In the rows, 128 means zero.
Here are made-up nodes, facts about them, and rows of numbers that follow some of those facts. Name the node behind each unnamed row.

Known rows:
[147 120 133 130 108 114 142 149 127 136 122 140 144 134 126 136 147 110
 107 134 119 120 109 119 130  98 119 108 122 125 129 144 129 150 147 116
 121]: nastek
[124 124 143 117 134 130 114 146 119 111 138 129 131 132 112 153 119 123
  40 124 133 120 154 125 121 114 137 125 164 136 148 130 130 121 149 118
 117]: tagol
[125 122 143 116 132 131 115 145 119 111 138 128 132 133 112 150 118 122
  35 125 135 117 154 126 120 116 136 125 171 136 149 131 130 121 149 117
 115]: ruflo
[141 123 133 129 112 116 139 144 126 135 122 137 139 130 126 138 144 112
 107 132 122 120 115 119 128 104 121 111 125 125 130 141 132 146 144 117
 122]: sanam
[112 129 127 128 118 123 128 124 117 146 124 124 128 116 123 148 130 112
 108 128 127 125 125 123 121 133 122 130 121 126 133 125 130 137 132 115
 124]: traplo
[137 118 139 139 153 106 118 117 140 149 114 145  97 131 132 120 151 121
  93 129 153  94 152 123 136 160 125 131 142 121 114 123 138 125 129 136
 141]: plustapo
[140 144 132 128 110 132 128 114 127 102 129 121 150 139 132 111  99 147
 177 131 126 122 138 132 125 110 131 155 117 139 116 125 113 116 114 124
 126]: zuli
[147 136 119 128 114 133 134 130 120 126 136 124 116 108 137 121 135 109
  99 122 125 120 157 138 131 121 126 117 142 109 134 120 151 139 131 125
 117]: drovim
[137 126 132 129 115 119 135 138 124 133 123 134 132 127 125 139 139 113
 107 129 126 121 124 120 127 110 122 115 125 123 132 136 135 143 142 119
 123]: gupak
[158 139 111 127 110 139 136 133 120 124 143 120 112 101 145 109 137 107
  96 121 121 118 169 149 134 121 128 114 150 102 135 116 159 141 128 127
 113]: klestelas
[ 91 127 122 126 114 123 125 119 113 164 123 118 133 112 121 157 126 107
 109 130 123 129 111 125 116 146 120 140 112 132 133 123 119 137 129 107
 124]: gumus
[128 158 132 144 144 123 121 141 116 127 128 135 112 117 127 176 138 132
 143 118 105 145 147 114 129  94 132 126  74 122 126 119 137 132 146 126
 141]: gidrek
[133 133 128 128 119 125 130 129 121 128 128 128 122 118 128 136 132 114
 106 125 129 122 143 126 126 121 125 122 131 120 133 125 141 137 135 122
 122]: nizagre
[ 93 127 122 127 114 123 126 120 114 161 123 119 132 112 121 156 125 109
 108 129 124 129 112 125 117 143 121 138 114 130 133 123 120 136 130 109
 124]: mutafo
[133 130  86 131 159 127 127 103 134 116 144 120 149 146 130  79 123 160
 173 132 149 136  94 167 121 123 123 140 104 141 112 152 126  97 108 119
 129]: riflim
[136 131 127 129 117 124 132 131 121 129 127 129 123 118 129 134 134 113
 105 125 130 121 142 126 127 119 124 120 132 119 133 126 142 138 135 122
 122]: nobak
[142 129 145 137 131 102 121 106 128 138 110 142  98 129 127 124 133 104
  90 128 156  84 179 114 128 134 117 142 141 118 116 121 146 127 133 123
 137]: gakinar
[139 141 133 126 109 132 128 114 128 102 128 120 152 140 131 109  99 145
 170 132 129 120 138 133 124 113 131 154 124 139 118 126 113 116 115 124
 124]: tolem
[126 150 136 137 144 125 117 144 116 122 132 133 117 122 122 173 132 132
 113 119 112 140 150 117 126  97 135 126  97 127 133 122 134 128 148 124
 136]: gaklupa
[128 118 133 134 131 125 126 132 154 125 128 109 135 139 139  86 119 138
 167 122 123 187  98 129 147 108 129 155 148 143 136 111  77  91 100 130
 127]: trastam
[140 130 143 136 130 105 123 110 127 138 111 140 102 127 127 127 133 106
  93 128 153  89 175 116 128 131 119 139 140 118 119 122 145 129 134 123
 134]: luskik

There are 2 kinds of fact about the nodes: tunila, buste.
berepen	tunila	nogrel; boda	tunila	klozabun; bragibren	tunila	zoper; deklal	tunila	sezor; dezel	tunila	tofluk
dista	tunila	gigomok; drabril	tunila	bragibren; dresus	tunila	folis; duflok	tunila	gretrem; fafa	tunila	pagra
fazor	tunila	tolem; flobu	tunila	fafa; flubak	tunila	plezi; fode	tunila	riflim; fote	tunila	stuklel
fustel	tunila	kloplem; gigomok	tunila	troden; gozepir	tunila	klaves; gratrima	tunila	sibor; gresta	tunila	drabril
gretrem	tunila	zuravam; guvun	tunila	fegri; kabos	tunila	dezel; kidrim	tunila	pladril; kleklo	tunila	skuflik
klomes	tunila	riple; kloplem	tunila	drubren; klozabun	tunila	trunas; koflo	tunila	roflos; koster	tunila	nuskadrol
ladal	tunila	stoklu; letrodi	tunila	viklar; letrugre	tunila	deklal; lipam	tunila	nifle; mamu	tunila	rigre
melin	tunila	duflok; mibros	tunila	melin; migru	tunila	driso; mimotran	tunila	migru; moplun	tunila	stobrul
nada	tunila	ladal; natras	tunila	pagram; nefik	tunila	noker; nifle	tunila	grutugras; nilon	tunila	letrodi
nitrar	tunila	nilon; nogrel	tunila	lipam; noker	tunila	vopen; nonos	tunila	sefa; nuskadrol	tunila	trastam
pagra	tunila	flotur; piplur	tunila	koflo; pladril	tunila	dista; plakli	tunila	dinir; plaplugros	tunila	skadin
plezi	tunila	pluskil; plifal	tunila	rosek; pluflo	tunila	kleklo; pluskil	tunila	plustapo; plustapo	tunila	kopirem
rarur	tunila	gratrima; riflim	tunila	rumo; rikler	tunila	kodre; riple	tunila	flobu; roflos	tunila	grugrastan
rumo	tunila	piplur; sagrimem	tunila	mimotran; sefa	tunila	kamis; sezor	tunila	trakliru; sibor	tunila	mamu
skazedor	tunila	letrugre; skigras	tunila	kidrim; skoskal	tunila	truton; skudas	tunila	gozepir; somor	tunila	karar
stobes	tunila	skazedor; stogal	tunila	somor; stoklu	tunila	stogal; tofluk	tunila	plaplugros; trakliru	tunila	berepen
trastam	tunila	vubrugrem; troden	tunila	natras; trunas	tunila	breskal; viklar	tunila	mibros; vopen	tunila	skoskal
vubrugrem	tunila	kabos; zemibrer	tunila	zatu; zipezol	tunila	skudas; zoper	tunila	skiskan; zuravam	tunila	fote
berepen	buste	klestelas; besa	buste	dinir; boda	buste	skiskan; bokler	buste	driso; bragibren	buste	dezel
branek	buste	druklokun; braskis	buste	trozos; bredra	buste	lobagrum; breskal	buste	noker; briplir	buste	skoskal
deda	buste	kibepe; dezel	buste	zatu; dinir	buste	gaklupa; diplar	buste	ruflo; dista	buste	skegre
drabril	buste	riple; dresus	buste	nuskadrol; drifubrum	buste	breskal; driso	buste	vizar; drovim	buste	somor
drovudro	buste	berepen; duflok	buste	steken; fegri	buste	sanam; flastistu	buste	bragibren; flesun	buste	zuravam
flobu	buste	luskik; flostur	buste	dista; flotur	buste	boda; flubak	buste	flotur; fode	buste	stuklel
folis	buste	traplo; fosel	buste	nobak; fote	buste	gidrek; fustel	buste	branek; fusur	buste	plalen
gakel	buste	troden; gakinar	buste	sezor; gaklupa	buste	pubrol; gaplo	buste	mutafo; gera	buste	grude
gidrek	buste	zemibrer; gozepir	buste	rarur; gralun	buste	besa; gratrima	buste	puzi; grude	buste	kleklo
grugrastan	buste	melin; gruser	buste	rosek; gumus	buste	medon; gupak	buste	nefik; kabos	buste	zoper
kastik	buste	vuvul; klagel	buste	bavas; klaves	buste	motrim; klestelas	buste	flesun; klimak	buste	skadin
kloplem	buste	teklel; klubam	buste	natras; kludrok	buste	fosel; kopirem	buste	skunon; koster	buste	vubrugrem
ladal	buste	diplar; letrodi	buste	paloflo; letrugre	buste	drovudro; lezer	buste	sefa; lipam	buste	ladal
lobagrum	buste	letrodi; luskik	buste	nage; medon	buste	trapa; melim	buste	duflok; melin	buste	suton
mibros	buste	zuli; migru	buste	nifle; mimotran	buste	gigomok; motrim	buste	kastik; mutafo	buste	gakel
nage	buste	plustapo; nastek	buste	skabredem; nefik	buste	nastek; nifle	buste	stoklu; nizagre	buste	plaplugros
nobak	buste	mimotran; nogrel	buste	nonos; noker	buste	sagrimem; nonos	buste	klimak; nuskadrol	buste	skestum
paloflo	buste	vigror; plalen	buste	melim; plaplugros	buste	letrugre; plidel	buste	folis; plifal	buste	skopar
plogru	buste	kabos; plotos	buste	lipam; plustapo	buste	rumo; podrus	buste	gaplo; pubrol	buste	fote
puzi	buste	fode; rarur	buste	flubak; ribrak	buste	braskis; rigre	buste	koster; rikler	buste	deda
roflos	buste	flostur; ruflo	buste	tagol; rumo	buste	gakinar; sagrimem	buste	briplir; sanam	buste	vegum
sefa	buste	klagel; sezor	buste	drifubrum; skabredem	buste	tugron; skadin	buste	roflos; skegre	buste	plezi
skestum	buste	votrok; skigras	buste	stibruflak; skiskan	buste	vebrak; skopar	buste	debok; skudas	buste	gupak
skuflik	buste	triskil; skunon	buste	rigre; somor	buste	stinas; stebrom	buste	plogru; steken	buste	gera
stibruflak	buste	viklar; stobes	buste	nopa; stobrul	buste	dresus; stoklu	buste	bradrigri; stoloflur	buste	gralun
stuklel	buste	flobu; suton	buste	fegri; tagol	buste	toful; teklel	buste	podrus; toful	buste	stoloflur
trapa	buste	kloplem; traplo	buste	skigras; traskefem	buste	tritros; tritros	buste	bokler; troden	buste	rikler
troto	buste	skide; trozos	buste	plifal; tugron	buste	grugrastan; tuzegrom	buste	nogrel; vebrak	buste	bredra
vegum	buste	subu; vigror	buste	lezer; viklar	buste	gumus; vopen	buste	drovim; votrok	buste	zetol
vubrugrem	buste	mibros; vuvul	buste	plotos; zemibrer	buste	kopirem; zetol	buste	kludrok; zoper	buste	klubam
zuravam	buste	vopen

Rows to name:
No name comes twice in this set of rows, the named rows included.
[127 119 140 116 124 129 120 139 121 116 135 127 131 130 115 140 121 116
  45 126 139 115 149 127 121 122 132 123 171 132 147 132 133 126 144 117
 114]	plotos
[136 132  64 133 174 121 128  91 131 114 150 117 150 147 127  66 129 161
 172 132 163 137  85 181 114 115 114 137  90 139 110 165 138  88 108 108
 126]	piplur
[123 128 142 120 136 130 114 146 119 112 138 130 129 132 113 157 120 125
  49 123 130 122 155 124 121 111 137 126 156 134 146 130 130 121 150 119
 119]	toful
[124 130 131 129 120 123 129 127 120 133 125 128 124 120 124 142 131 115
 107 125 130 123 136 122 124 123 124 125 126 123 133 127 137 136 135 120
 124]	plidel
[128 121 138 118 123 128 122 137 121 119 133 128 130 128 117 140 123 116
  56 126 137 115 147 126 122 122 131 123 165 130 144 131 135 128 143 118
 115]	vuvul
[152 137 115 128 112 136 135 131 120 125 139 122 114 104 141 115 136 108
  98 121 123 119 163 144 132 121 127 115 146 106 134 118 156 140 130 126
 116]	drovudro
[106 113 128 126 143 134 133 121 133 117 119 128 112 124 119 133 140 134
 154 120 151 154  98 111 127 153 125  98 128 123 144 134 150 134 124 145
 131]	boda
[136 129 141 133 128 114 125 113 127 138 115 137 108 122 125 126 125 106
  98 127 141  99 167 114 128 128 121 132 135 121 120 125 147 130 136 120
 134]	stuklel
[126 119 143 115 130 130 116 144 120 111 138 128 132 133 112 147 118 120
  32 125 137 116 152 127 120 118 136 125 176 135 149 132 131 121 148 117
 113]	diplar
[135 131  71 132 170 123 128  95 131 115 148 118 150 147 127  68 127 160
 173 132 158 137  88 177 115 116 117 138  94 139 111 162 134  91 109 112
 127]	koflo
[113 140 133 139 168 140 119 147 131 145 132 139 107 115 123 156 126 133
 143 121  84 157 137 112 136 115 140 112  81 132 115 129 138 124 148 133
 156]	fote
[128 126 134 124 122 125 126 132 121 125 129 129 126 125 121 139 128 115
  82 126 134 119 142 124 124 122 127 123 146 126 139 129 138 133 139 120
 120]	motrim

Now the same nodes, written a new way:
Known rows:
[132 144  97 134 104 141 155 131 146 139 124 136 119 116  90 121 133 136
 135 151 206 115 124 131 165  88 103 117 161  94 120  84 125 137 133]: nilon
[123 109 140 125 138 119 114 124 132 132 127 128 132 132 138 132 130 126
 124 123 111 128 130 127 108 144 136 140 119 144 132 150 130 127 124]: skegre
[122 166 144 123 136 136 131 137 128 110 130 126 129 119 160 128 117 130
 124  76 106 142 119 131 142  96 144 121 139 110 125 107 117 111 131]: sagrimem
[132 170 128 128 128 140 139 128 106 115 121 121 106 118 180 118 128 150
 119  89 118 157 129 125 135 118 144 116 114 109 122 141 133 137 129]: zemibrer
[141 153  93 131 107 145 154 133 131 126 131 127 131 123  85 120 123 120
 136 160 178 119 127 132 167 116 113 114 141 107 119  85 124 137 138]: fafa
[122 107 140 127 140 118 110 126 130 131 127 129 134 133 138 132 130 124
 123 116 113 123 134 128 104 141 138 139 122 147 133 151 130 127 124]: skestum
[132 169 132 123 135 138 121 131 123  98 132 128 140 136 143 118 118  99
 115 104 104 137 141 143 110  78 159 116 134 111 122 124 125 142 137]: roflos
[128 119 127 122 135 126 125 120 125 134 120 123 114 121 161 126 133 143
 118 114 119 140 132 121 120 175 145 144 101 149 130 172 136 142 123]: diplar
[136 100 100 125 112 127 142 122 154 149 129 128 132 122  71 130 130 124
 140 184 172 109 125 124 157 175 106 144 129 147 128 116 128 137 128]: tolem
[130 123 130 117 132 128 127 116 130 132 119 120 112 117 164 125 133 146
 119 117 111 149 127 119 125 179 145 145  98 145 130 177 136 142 122]: gidrek
[127 168 125 126 125 142 142 125 121 124 114 128  96 111 186 116 136 161
 114  84 144 157 126 125 135  96 141 119 129  94 121 145 134 142 126]: fote
[121 102 137 135 143 116 108 131 126 135 127 131 136 136 136 133 131 121
 122 111 123 115 140 131  97 139 140 137 124 150 131 148 130 128 125]: klestelas
[119 174 148 110 141 139 136 138 151 108 133 123 135 107 161 132 107 127
 126  62 100 143 107 129 167 110 152 134 145 113 126  93 106  98 131]: plustapo
[121 105 140 130 140 118 110 127 128 132 127 131 134 133 138 132 130 123
 123 116 116 121 135 129 102 141 139 138 122 147 132 149 130 126 124]: zetol
[122 110 141 123 139 120 113 123 131 130 127 126 130 131 142 132 129 126
 124 122 106 130 129 126 108 145 138 139 119 144 133 153 130 126 123]: braskis
[129 153 162 158 137 109 136 142 107 108 123 141 106 138 161 126 130 154
 133  57  91 130 148 151 136  74 123  87 115 160 125  90 124 141 130]: berepen
[128 162 135 132 131 135 128 136 108 111 129 127 126 130 155 122 124 128
 123  98 115 139 130 133 123  86 137 109 133 104 123 117 127 125 133]: drabril
[137  99 104 128 112 125 143 121 156 149 128 130 128 123  72 131 132 127
 141 181 166 109 125 127 160 176 103 141 125 153 129 113 128 140 127]: grutugras
[136 100  99 123 110 129 142 122 151 149 129 130 130 123  67 132 131 123
 141 192 166 108 123 124 154 173 103 143 131 145 129 116 128 139 127]: kibepe
[139 146  97 136 107 141 155 133 131 131 129 128 125 122  87 123 127 129
 139 156 182 116 125 130 170 117 106 116 143 111 121  84 125 133 135]: fazor
[125 170 141 119 136 138 130 135 134 105 131 125 133 122 155 125 115 119
 122  83 103 141 122 134 139  93 151 122 138 111 125 110 117 118 132]: fode

Name these rows:
No name comes twice in this set of rows, the named rows included.
[127 164 138 129 133 136 128 136 109 109 129 126 127 129 157 123 122 128
 122  94 113 140 130 133 123  86 140 111 134 104 124 117 125 121 132]	gratrima
[137  96 102 127 111 127 142 119 161 150 130 127 136 124  67 128 132 122
 142 185 175 109 124 123 159 174 102 142 127 143 129 115 129 134 128]	bavas
[129 157 155 150 136 116 134 140 108 108 125 136 113 136 159 125 128 146
 130  70  96 134 143 145 133  77 128  94 121 143 125  99 125 136 131]	letrugre
[117 122 149 105 144 123 122 125 166 128 131 124 137 113 143 139 116 124
 126  95  95 132 110 124 145 163 147 158 129 148 135 132 114 107 123]	breskal
[121 172 142 103 124 136 122 138  62  94 134 139 105 149 141 140 124 134
 126 175  34 148 119 135  88  53 120  99 151  93 128 131 126 139 126]	kloplem
[135  95  97 120 112 129 137 126 149 152 129 126 137 121  77 130 129 128
 142 186 181 108 125 122 155 188 101 138 126 145 128 121 128 127 129]	pagram
[143 149 121 149 107 122 168 134 135 124 126 136 106 126  93 123 129 152
 150 134 144 122 133 142 192 110  91  95 123 150 121  62 123 149 133]	deklal
[121  99 132 141 145 115 106 135 118 137 126 136 134 137 135 133 132 122
 119 105 135 107 146 133  93 140 143 139 125 157 131 148 130 132 126]	sanam
[123 162 137 111 128 136 120 143  78 104 132 131 120 140 156 133 123 139
 126 139  81 142 126 131 100  80 124  97 140  98 126 128 126 122 130]	skigras
[119  91 127 154 150 111 100 142 110 141 125 141 136 142 129 134 134 119
 116  95 154  90 157 139  81 138 147 137 129 164 129 142 130 136 128]	tugron
[121  95 124 149 150 114  99 141 115 136 127 140 140 142 124 131 131 109
 114 100 153  90 161 142  80 135 153 139 129 166 128 144 130 143 130]	grugrastan
[107 158 141 103 121 135 124 131 108 114 121 152  94 134 149 136 140 148
 119 149 102 141 117 134  88   8 116 107 184  66 126 130 127 142 121]	viklar
[127 159 140 135 131 130 132 135 110 112 128 129 120 131 156 124 125 135
 125  94 112 139 131 134 127  88 133 107 129 114 124 115 126 126 131]	stobes

The same nodes again, as new rows of numbers:
Some rows with their names:
[ 88 121 109 140 141 134 143 114 119 143 143 149 126 107 168  86 106 164
 114 121 100 117 121 124 114 110 170]: dresus
[ 95 125 129 139 125 131 122 111 130 169 118 138  98 109 110 116 121 118
 125 112 124 132 123 122 139 146 152]: stobrul
[ 87 154 118 140 116 113 142 122  92 110 186 134 112 107 165 117 116 143
  95 130 118 124 117 119 125  72 124]: moplun
[109 100 100 119 114  78 104 113  71 126 208 114 154  79 210  80 151 107
  99  77 125 115 108  71 155  64 120]: stogal
[ 71 170 147 179 144 158 127  90 114 125 159 179 155 104 164  81 148 175
 165 112  92 157 116 155 119  83 149]: dezel
[ 88 188  65 113  82  89  97 131  73 111 196 140  62  88 129 109  72 200
 118 146  85  91 147 141 115  76 126]: fafa
[127 112 125 126 172 135 182  82  99 183 110 131 134  60 107 115  36 100
 117 107  42 151 135 136 164 186 138]: flesun
[ 98 135 151 115 158 112 147 153 101  87 139 182 119 112 170 143  96 149
  65 144 138 139 163  81  84  52  74]: gigomok
[ 85 127 115 138 119 144 113 133 139 147 147 143 127 112 198  91 117 172
 114 138 119 113 115 139 118 125 145]: rikler
[106  94 141 185 134 111  73  71 104 178  66 136  58  90 122 171 157 154
 102 137 118 128  96 122 149  96 192]: nage
[ 98 128 109 141 128 137 124 101 116 180 133 134  91 146 103 111 126 110
 139 115 148 132 133 111 118 129 147]: vegum
[ 54 177 107 124  76 131 133 160 146 187  90 173 143  82  70  98 138 122
  85  82 144 131 112  94 155 118 192]: skiskan
[ 49 183 109 125  73 133 137 165 149 188  87 176 147  81  68  98 141 122
  82  80 146 132 113  93 157 116 196]: vebrak
[ 95 129 128 139 122 128 122 112 127 166 124 136  96 109 108 120 123 116
 123 113 126 132 122 121 140 142 147]: grude
[ 89 108 117 162 138 121 113 100 109 141 122 148 103  99 177 113 131 184
 102 134 103 113 107 123 118  81 187]: sagrimem
[103 122 121 137 138 136 137 101 121 180 115 137 109 106 108 113 101 115
 126 112 108 137 128 122 139 154 153]: kludrok
[ 94 124 128 139 125 131 119 112 133 171 115 139  98 109 109 114 124 121
 126 111 125 130 123 123 136 147 156]: braskis
[ 97 154 131 136 105 109 123 114 103 140 160 124  88 107 107 143 124  97
 108 119 136 139 120 118 151 112 109]: truton
[103 120  68 144 144 159 129  81 101 214 140 131  84 212  92  86 130 102
 173 116 181 131 153  91  78 116 154]: tugron
[ 94 131 131 139 120 125 121 114 126 162 126 135  93 108 109 123 125 115
 121 113 129 132 122 122 139 140 144]: gruser
[119 114 124 128 163 134 170  86 107 181 113 133 127  70 109 116  53 104
 119 109  58 147 133 132 158 179 141]: drovudro

Rows to name:
No name comes twice in this set of rows, the named rows included.
[103 142 130 132 106 102 115 111  98 146 163 119  98 101 117 136 134  87
 107 107 137 138 118 107 158 112 107]	karar
[116 126  96 134 125 208 178  94  62 155 149 124  96 229 172  50  96 126
 164 142 191  91 136 105  72  72 221]	melin
[ 98 158 135 138 102 112 121 117 103 140 161 122  89 107 113 148 125  97
 106 124 139 140 120 121 152 113 101]	kibepe
[ 76 128 108 164 149 131 139 129 130 138 156 130 128 118 165  93 127 167
  95 135 100 108 126 120 112 118 177]	nifle
[ 93 109 145 115 149 150 107 166 157 131 105 184 136 117 215 111 102 184
  91 154 138 122 151 114  82 117  99]	troden
[ 98 115 133 153 126 125 105 100 124 173 101 137  85 103 114 132 134 131
 118 119 124 129 114 123 141 132 168]	puzi
[ 88 124 105 138 135 127 142 116 111 136 154 145 124 105 171  88 106 164
 111 122 101 116 120 122 114 101 160]	mimotran
[ 79 160 110 161 130 111 145 130  99 109 198 115 121 115 165 121 125 145
  76 144 108 116 124 114 126  83 133]	skazedor
[ 92  99 112 165 136 112 100  93 102 144 116 147  95  91 182 117 135 194
 100 134 101 108 102 121 120  71 192]	noker
[ 89 119  74 141 145 146 139 101 103 166 159 146 114 167 160  66 118 158
 142 123 139 114 137 105  78  87 169]	nefik
[ 86 120 105 136 130 125 129 120 120 140 148 149 121 104 172  82 113 170
 115 119 106 112 118 123 113 106 169]	zoper

